[-10.8   1.0   6.5  12.0  37.6  13.8 -20.6  11.6   0.3  21.6  17.3  21.6
 -39.1  12.6  -0.3  40.1  -5.6  29.1  -4.7  -0.3  12.2 -11.3   9.1  -9.6
  -1.1  11.9   4.7   0.6  -4.9 -12.5  -4.2  -1.4  -9.4 -12.3  -4.7   6.1
 -11.9   4.7 -16.7  -8.7 -19.1   2.0  -0.9 -10.3   4.7] : (20):(75)
[ 10.1   7.0  -0.9   6.9   5.4  -7.3 -27.5 -17.3   2.4  19.3  14.4   4.8
 -35.5   4.8   0.8  38.8   0.7  17.9   4.0  -2.5   0.3  -4.9  18.8  -1.7
 -13.1   2.8  -5.6  24.2   9.8  -3.7   1.7   4.2 -24.8  -0.7   2.7  -7.4
 -14.1   8.1 -14.6   0.6 -32.4   5.7  -0.6 -18.3  -0.8] : (10):(79)
[  0.8  15.0   2.0   4.9 -13.8  -5.0 -22.3 -20.3   2.8  10.3  14.7   4.8
 -38.0   0.0  -1.3  48.7   0.0  24.5  -3.4   4.3 -11.3   2.0  22.8  -2.7
 -26.2   5.8  -3.5  37.3   9.3  -4.0   5.8   6.2 -14.6 -11.7  -6.4  -4.4
 -17.9  19.7 -11.2   6.6 -32.6   7.7  22.6 -24.2   5.0] : (10):(69)
[-10.9   9.3   1.7  16.8  35.3  14.9 -23.1   6.4   3.6  18.2  20.9  15.6
 -41.4   6.7  -1.4  46.2  -6.1  21.9 -10.2   2.1  13.1  -6.7  11.9 -13.8
  -5.2  12.6   8.3  -6.4  -5.5 -13.2  -1.0   8.4 -23.4  -6.8  -6.9   3.7
 -14.6   2.5 -14.5  -7.9 -16.4  -1.2   2.8 -12.8   0.9] : (20):(75)
[  3.9  13.9   0.2   0.8  -7.5  -2.3 -32.2 -15.9  -5.7  11.0  12.7  -1.1
 -28.4 -11.7  -0.7  34.1   1.4  15.1  -4.1   0.3  -8.7   0.5  23.1   2.5
 -15.0   7.3  -2.4  22.6  17.0   1.8   2.5  13.7 -15.9  -6.7   5.4  -8.8
 -14.9  17.5  -7.3   4.9 -31.3   4.3   8.3 -31.8   3.2] : (10):(69)
[ -3.0   2.0   8.8   7.6  41.3  17.5 -25.5  12.8  -4.7  23.9  14.3  12.4
 -62.3   2.9  -1.0  29.6  -4.9  23.8  -2.8  -4.0  18.4  -8.5  12.3  -8.8
   4.3  15.8   5.7  -6.1   0.7   0.0  -7.8   6.8  -5.5   0.7   0.8   3.8
 -13.3   6.0 -15.6  -4.7 -23.0   2.1 -10.1  -6.8  -2.8] : (20):(85)
[  0.4   5.4   5.9  11.3   2.1  14.3 -22.7  -6.7   0.0  21.5  11.0  14.6
 -40.0  17.3  -0.1  48.2  -5.3  36.0  -2.3  -0.1  -6.2  -0.6  22.0 -13.4
 -14.5  14.5   4.1  21.4   0.2 -10.4  -0.6   1.7 -16.5 -15.9   4.1   5.4
 -19.2  17.6 -15.1  -1.2 -22.0   2.7  22.2 -15.2  -7.7] : (19):(77)
[ -4.8   4.0   2.4  11.3  21.9  11.7 -22.4   3.3  -2.7  15.9  11.7  11.5
 -26.7   5.3   1.3  21.0  -2.6  13.5  -1.6   0.9  15.0  -4.6   1.9  -9.9
  -4.3  20.1   9.7  -4.8  -5.6  -6.9  -3.4   3.7 -16.6  -9.2   0.1   2.9
 -11.0   3.1 -13.0  -5.5 -10.3  -2.2   5.7  -7.5   1.7] : (20):(75)
[ 11.2  16.2  -0.8   1.0  -3.1   1.4 -27.5 -15.3  -8.5  17.4  12.2   6.6
 -30.8  -8.0  -0.2  14.3  -0.2   7.6   1.5  -6.0  -2.4   1.2  21.8   1.0
 -17.9  15.6  -6.7  25.7   8.6   9.4  -3.1   5.3  -8.2  -3.2   1.3 -18.0
 -10.4  11.5 -11.6   6.3 -29.9   4.4  -3.9  -4.0   7.5] : (10):(73)
[  2.3   0.5  14.4  10.8  45.9  -7.3 -20.5   8.4   1.3  35.5   9.7  37.0
 -41.0  20.2  -4.0  64.8  -8.3  43.4  -0.6  -1.5   6.4 -16.5  26.2 -17.2
  -1.0   9.5   5.8  30.5   8.2 -13.2  -8.4 -15.7  -7.7  -5.3 -29.4   2.7
 -11.0 -16.4  -9.4 -14.9 -19.9   3.3  -1.3  -2.1   5.2] : (20):(67)
[  4.4  11.2  12.0   7.1   0.4   6.4 -15.4   0.7   2.7  20.8  12.3  14.5
 -34.8  11.8  -0.5  31.0  -2.9  28.7   3.4  -4.1  -2.6  -2.9  18.8 -10.6
 -12.1  16.9   2.7  15.6   3.4  -1.7  -1.2   9.1 -23.7  -8.9  -2.0   6.4
 -17.1  14.6 -18.2   6.7 -25.3   1.0  13.2 -19.7  -8.4] : (19):(77)
[ -4.7   4.7  11.1   6.2 -10.1   9.6 -23.5   9.7  -3.1  17.2   9.9  33.7
 -51.4  30.0  -2.4  70.3  -4.7  38.0   2.5   3.4  -4.2  -1.9  23.8 -15.0
 -10.7  25.0   0.9  38.0   1.0 -12.8   0.1   2.7 -19.8 -19.7   7.0  10.6
 -17.9  14.0 -17.3   3.5 -18.6   0.9  30.0 -31.6  -6.4] : (19):(78)
[ -9.3   6.2  13.4  14.7  39.8  14.5 -22.3  17.9   0.1  26.2  15.2  33.1
 -44.3  28.2  -6.9  65.5  -8.8  36.9  -3.6   0.9   5.1 -13.5  21.3 -19.4
  -0.1  14.9   5.5  19.8   1.1 -19.8  -5.1  -5.8 -20.8 -12.1 -16.0   8.7
 -17.4   0.8 -14.2 -14.7 -16.1   0.6   4.9 -14.0  -5.7] : (20):(75)
[  6.7  15.1   0.7   0.1  -5.1  -1.7 -30.4 -16.2  -5.8  19.5  11.8   4.1
 -37.8   4.7   4.8  42.6   1.5  22.8  -1.9   1.0 -12.9   3.4  23.8  -1.3
 -24.0  10.9  -6.5  41.8  12.6  -0.6   3.1  11.4 -30.1  -3.9   3.6  -6.5
 -19.6  29.9 -10.1   9.4 -36.2   4.9  19.0 -30.0  -3.3] : (10):(69)
[  0.9   4.9  18.9   8.9   8.3   6.5 -21.3  18.3  -1.7  24.4   6.4  40.0
 -44.8  37.6  -2.7  71.9  -5.9  42.6   2.3   0.1  -7.4  -9.3  32.0 -16.9
  -8.1  17.5   4.8  39.4   4.8 -14.4  -2.8  -9.8 -12.5 -12.8  -6.7   8.0
 -19.0   2.7 -11.5 -12.1  -9.6   1.1  11.7 -13.3  -9.3] : (19):(78)
[ 18.0   9.2  18.5   5.8  21.4   5.3 -17.7  10.3   0.4  25.0   5.5  35.6
 -47.2  27.3  -8.3  55.2  -6.4  37.8   1.9  -7.3   2.3  -9.7  37.0 -24.9
  -2.1  20.7   1.4  35.7   1.5  -2.3  -6.3  -4.5  -6.4  -1.6 -14.4   5.0
 -14.6   2.0 -15.4   1.4 -13.2   4.4  -5.8  10.1 -12.4] : (19):(86)
[  1.3   7.2  14.4  12.5   3.7  17.0 -31.7   7.2  -6.7  23.2  10.8  28.4
 -38.0  18.1  -1.0  44.1  -2.8  31.4  -3.5  -3.6   0.5  -3.0  27.9 -15.7
 -12.6  28.4   2.6  27.5   4.6  -6.2  -1.5   1.0 -13.3 -14.6  -2.8  -3.8
 -11.8   4.2 -13.1  -5.1 -14.5  -5.2  17.6  -6.1  -3.1] : (19):(78)
[  3.2  11.9  -2.2   2.7 -11.2  -7.1 -32.3  -8.8   0.0   5.9   9.3   5.6
 -31.5   0.4   0.7  36.3   2.0   5.8  -5.5   3.4  -0.7   3.2  22.5   3.5
 -18.3  11.6  -8.7  28.9   3.1   0.7   2.7  11.1 -15.8  -5.4   5.8  -8.9
 -14.9  13.7  -4.6   4.7 -25.3   4.8  15.7 -19.1   5.4] : (10):(69)
[  3.0   7.1  14.3  10.2   9.0  13.6 -23.1   3.7  -3.2  23.3  11.5  19.5
 -33.1  17.9   0.3  38.6  -2.2  36.8   1.0  -3.0  -2.1  -0.8  34.6 -14.3
 -13.6  21.7   2.4  27.4   2.1  -9.5  -5.4   2.3 -25.0  -7.5  -6.3  -0.3
 -17.5  17.0 -13.0   0.7 -23.1  -1.1  20.9  -6.3  -5.4] : (19):(77)
[ -3.3   0.0  10.6   9.1  58.2  17.4 -35.3  13.2  -6.2  28.6  14.9  14.1
 -38.6   8.6   2.5  32.4  -8.5  30.4  -6.6  -5.1  14.8  -7.1  10.7 -11.7
  -4.0  14.3   5.7   3.7   2.3 -10.4  -8.5   6.6 -24.2  -4.5  -4.1  -4.2
 -19.8  14.6 -17.9  -8.5 -31.7  -2.5  -1.7  -8.9   1.7] : (20):(85)
[  3.4  10.6  15.8   5.8  45.7   8.5 -25.7   7.8  -7.7  25.8  12.0  21.1
 -39.1   9.3  -1.7  51.0  -7.8  36.2  -4.2   2.2  16.7 -15.1  16.5 -16.2
   2.3   8.9   4.5   4.7   2.1  -2.8 -10.5   0.2   6.1  -0.4  -3.0   6.2
 -12.9  -0.5 -13.9 -12.6 -17.7   0.7  -9.5  -1.1  -1.1] : (20):(85)
[  0.6   1.4  19.5   5.0  52.5   4.5  -9.7   6.7   5.6  27.5  14.6  22.9
 -35.9  11.9   1.4  38.6  -5.6  35.8   0.7  -0.2  16.4 -11.8  12.3 -13.7
  -2.0  12.4   7.4  10.5   1.3  -5.0  -4.7   0.8 -15.1   0.4  -8.5   5.4
 -16.3  12.2 -14.2 -10.9 -24.1  -4.0  -9.2  -9.8  -1.5] : (20):(85)
[ 10.5  18.9   8.1   7.4  21.5   1.2 -43.4  -8.2 -10.3  30.5  12.3  15.7
 -51.1  -4.2   0.9  41.3  -2.2  25.1  -2.5  -5.8  -0.8  -6.0  27.5  -5.8
 -15.0  18.8  -3.1  38.7  16.4   1.1   0.4   6.3 -28.4  -3.2  -9.3 -14.2
 -20.4  12.8 -15.8   2.2 -44.9   3.5  -7.4 -20.3   7.8] : (10):(79)
[  3.5   8.1  19.0   3.6  16.6   7.1 -23.9  14.6  -0.8  23.8   7.5  39.8
 -52.0  29.3  -9.7  71.9  -5.0  40.9   5.0  -1.0   0.9 -10.4  38.6 -19.3
  -5.6  20.9  -1.3  37.7   3.9  -7.7  -6.3  -2.0 -11.2  -6.6  -5.7   7.7
 -18.8   5.1 -13.4 -11.6 -13.3   0.8   4.4  -9.6 -10.8] : (19):(86)
[  9.7   3.6  13.2   7.9  45.3   1.3 -15.7  16.6  -0.7  31.9   8.5  33.7
 -40.7  22.5  -6.2  59.3 -10.0  39.9   2.6  -1.9   6.8 -18.6  30.8 -19.0
   2.1  10.9  -1.0  22.9   4.4  -8.7  -9.0 -13.0  -9.1   2.2 -19.7   1.8
 -15.6  -8.5 -13.1 -12.0 -14.4   1.9 -17.0  -1.8  -8.4] : (20):(85)
